Below are the code and all the weights of a small trained network. Each question names an input and a class and asks about switching units off, where a switched-off unit gives its printed mean instead of its output.

import numpy as np


def w(rows, s, z=0):
    codes = np.array(rows[::2]) - 128.0
    scale = np.full(codes.shape[1], s)
    scale[-1] = z or s
    return codes * scale


def f(y):
    return y / 2 * (1 + np.tanh(0.7978845608 * (y + 0.044715 * y**3)))


def log_softmax(a):
    a = a - a.max(-1, keepdims=True)
    return a - np.log(np.exp(a).sum(-1, keepdims=True))


def net(x, mask):
    res = np.array(x, float).reshape(1, 7) / 4 @ E
    y = f(res @ A[0][:, :-1].T + A[0][:, -1])
    res = res + np.where(mask, y, B[0][:, -1]) @ B[0][:, :-1]
    return log_softmax(res[-1] @ U[:, :-1].T + U[:, -1])


A, B = {}, {}
E = w([
[123,121,126,135,121,126,121,127,27],'x0',
[127,128,128,128,128,129,127,128,128],'x1',
[128,128,129,127,128,128,128,128,128],'x2',
[124,126,130,128,128,123,130,252,126],'x3',
[126,127,129,127,129,129,126,128,127],'x4',
[61,116,129,126,31,127,127,126,137],'x5',
[127,128,128,127,129,129,127,128,128],'x6',
],0.013)
A[0] = w([
[149,122,125,128,214,124,119,131,207,185],'n1',
[171,138,124,144,178,128,132,76,119,151],'n2',
[102,119,130,131,96,126,132,162,131,93],'n3',
[96,117,126,131,51,132,127,131,211,129],'n4',
[133,132,126,129,139,132,128,131,137,132],'n5',
[128,128,128,128,128,128,128,129,128,121],'n6',
[157,127,128,126,193,136,132,125,27,134],'n7',
[121,115,125,129,123,130,129,159,92,100],'n8',
[108,109,122,133,138,134,117,170,76,97],'n9',
[140,127,129,129,127,133,136,189,197,109],'n10',
[129,110,129,130,133,119,123,62,129,255],'n11',
[76,116,136,127,87,134,120,73,134,119],'n12',
[117,128,130,123,74,128,130,130,185,128],'n13',
[127,120,128,129,124,138,122,84,73,119],'n14',
[128,128,129,129,131,127,130,126,133,163],'n15',
[100,127,133,128,41,125,127,126,57,91],'n16',
[144,129,126,119,167,138,127,134,162,145],'n17',
[129,130,127,126,130,128,127,131,123,120],'n18',
[128,129,128,128,128,127,128,128,131,135],'n19',
[135,144,122,125,124,142,137,79,197,156],'n20',
[144,133,135,124,147,126,135,152,126,122],'n21',
[128,128,129,129,131,127,130,126,133,157],'n22',
[110,127,115,129,94,124,133,133,100,111],'n23',
[128,128,128,126,129,130,128,127,122,121],'n24',
[131,133,128,126,131,127,126,135,121,116],'n25',
[127,128,128,126,127,130,127,127,122,115],'n26',
[128,128,129,129,132,128,130,126,132,177],'n27',
[155,139,136,120,151,128,131,164,122,113],'n28',
[129,127,128,128,131,129,129,127,127,138],'n29',
[126,128,128,127,125,128,127,128,125,108],'n30',
[134,130,129,127,137,129,129,137,125,129],'n31',
[128,128,128,128,127,127,128,128,129,129],'n32',
[142,125,130,121,159,131,124,127,79,127],'n33',
[123,129,127,132,129,124,127,249,129,187],'n34',
[129,129,125,132,135,128,127,126,135,137],'n35',
[130,127,128,126,132,130,129,127,121,130],'n36',
],0.015,0.0057)
B[0] = w([
[165,120,162,107,149,252,132,123,183,226],'n1',
[172,82,171,111,61,65,126,59,171,202],'n2',
[106,95,142,125,77,102,131,92,148,158],'n3',
[72,156,87,139,128,30,113,142,168,213],'n4',
[135,123,134,127,134,138,123,133,134,133],'n5',
[127,126,128,128,127,128,128,129,127,126],'n6',
[161,155,129,151,170,27,119,142,55,216],'n7',
[89,94,145,120,137,124,120,93,104,153],'n8',
[76,97,163,111,162,121,128,86,89,170],'n9',
[205,145,77,144,64,127,146,183,146,191],'n10',
[157,223,105,132,145,137,136,29,140,224],'n11',
[84,179,73,146,169,186,129,205,91,199],'n12',
[91,143,96,128,125,64,123,139,150,180],'n13',
[181,137,92,138,66,130,133,156,93,183],'n14',
[134,135,128,128,136,130,126,124,139,138],'n15',
[97,99,132,112,52,229,155,80,97,212],'n16',
[142,118,140,122,133,177,126,135,141,167],'n17',
[128,125,131,128,129,126,130,131,119,127],'n18',
[128,130,127,127,129,128,128,128,133,130],'n19',
[49,118,190,115,197,129,123,95,137,204],'n20',
[128,131,123,134,152,146,127,161,113,146],'n21',
[133,135,128,128,135,130,126,125,138,136],'n22',
[107,105,132,131,94,152,135,105,114,156],'n23',
[130,125,129,130,125,127,130,127,119,127],'n24',
[125,126,132,126,131,127,132,136,116,127],'n25',
[127,124,128,130,123,127,130,128,119,126],'n26',
[137,136,128,129,138,130,127,123,138,142],'n27',
[117,140,114,138,167,154,134,179,103,157],'n28',
[133,130,130,130,131,129,127,126,128,131],'n29',
[123,123,127,128,121,127,130,129,122,125],'n30',
[133,129,132,129,139,132,128,140,119,132],'n31',
[127,129,127,127,127,128,128,128,129,128],'n32',
[140,132,127,137,140,83,128,138,84,164],'n33',
[119,8,153,122,129,121,114,226,138,248],'n34',
[130,129,134,127,133,131,125,128,137,132],'n35',
[135,127,132,132,129,126,129,127,118,130],'n36',
],0.033,0.013)
U = w([
[153,154,214,73,175,186,132,40,197,246],'0',
[207,190,116,159,116,33,120,78,99,157],'1',
[198,96,139,119,144,210,128,188,166,132],'2',
[104,102,166,145,234,62,98,178,61,80],'3',
[44,209,87,151,216,78,113,99,147,190],'4',
[136,183,65,142,74,253,161,96,75,136],'5',
[123,104,84,150,75,27,106,172,183,65],'6',
[66,58,199,66,76,191,140,104,107,9],'7',
],0.0047,0.0015)

Each question gives the input, the list of numbers given to net, and the class t.
The units are the neurons (one row each of A and B). Each row of codes is followed by its name. A weight is (code - 128) times the scale printed after its matrix; where a second scale follows, it is the last column's (A, B and U).
mask holds one flag per neuron, in row order. A switched-off neuron (its flag False) gives its mean, the last column of its row in B, instead of its output. The means were averaged over made-up inputs and are rounded, as every weight is.
A unit's drop is (log p(t) with every unit on - log p(t) with that unit switched off) / (log p(t) with every unit on - log p(t) with every unit switched off).
unit that matters most: the unit with the biggest drop
k most important neurons: the k neurons with the biggest drops, biggest first
drop when u is switched off: that unit's drop, to one decimal
input [4,-5,3,3,2,0,4], class 3: 2 most important neurons => n1; n7
input [8,6,-4,1,-4,-2,-3], class 3: 4 most important neurons => n7; n11; n9; n10
input [-4,-6,-4,0,8,0,4], class 0: unit that matters most => n34
input [0,8,-1,1,2,-7,-8], class 2: 4 most important neurons => n1; n20; n11; n4
input [4,-6,-6,3,7,0,2], class 3: 3 most important neurons => n1; n7; n2
input [-8,-4,5,1,5,8,-6], class 6: 2 most important neurons => n10; n11
input [0,5,-1,0,3,1,3], class 4: 4 most important neurons => n1; n16; n34; n2
input [4,0,-4,1,-4,-2,6], class 3: 2 most important neurons => n11; n10
input [-6,-8,8,0,0,4,7], class 4: 3 most important neurons => n34; n20; n2
input [1,-7,8,-2,-2,2,8], class 5: 2 most important neurons => n7; n4
input [-6,6,4,-5,-3,0,-4], class 0: 2 most important neurons => n1; n7
input [0,-6,8,0,-5,-4,0], class 0: 2 most important neurons => n34; n1
input [1,-6,-5,-3,-8,4,-7], class 5: 2 most important neurons => n16; n7
input [8,-4,-5,-3,1,-1,-7], class 1: unit that matters most => n7
input [2,-6,1,-1,5,0,-7], class 1: drop when n20 is switched off => 0.1
input [-1,2,-6,6,5,-5,-4], class 2: drop when n1 is switched off => 0.1
input [-8,-4,-3,2,-7,3,0], class 6: drop when n4 is switched off => 0.2
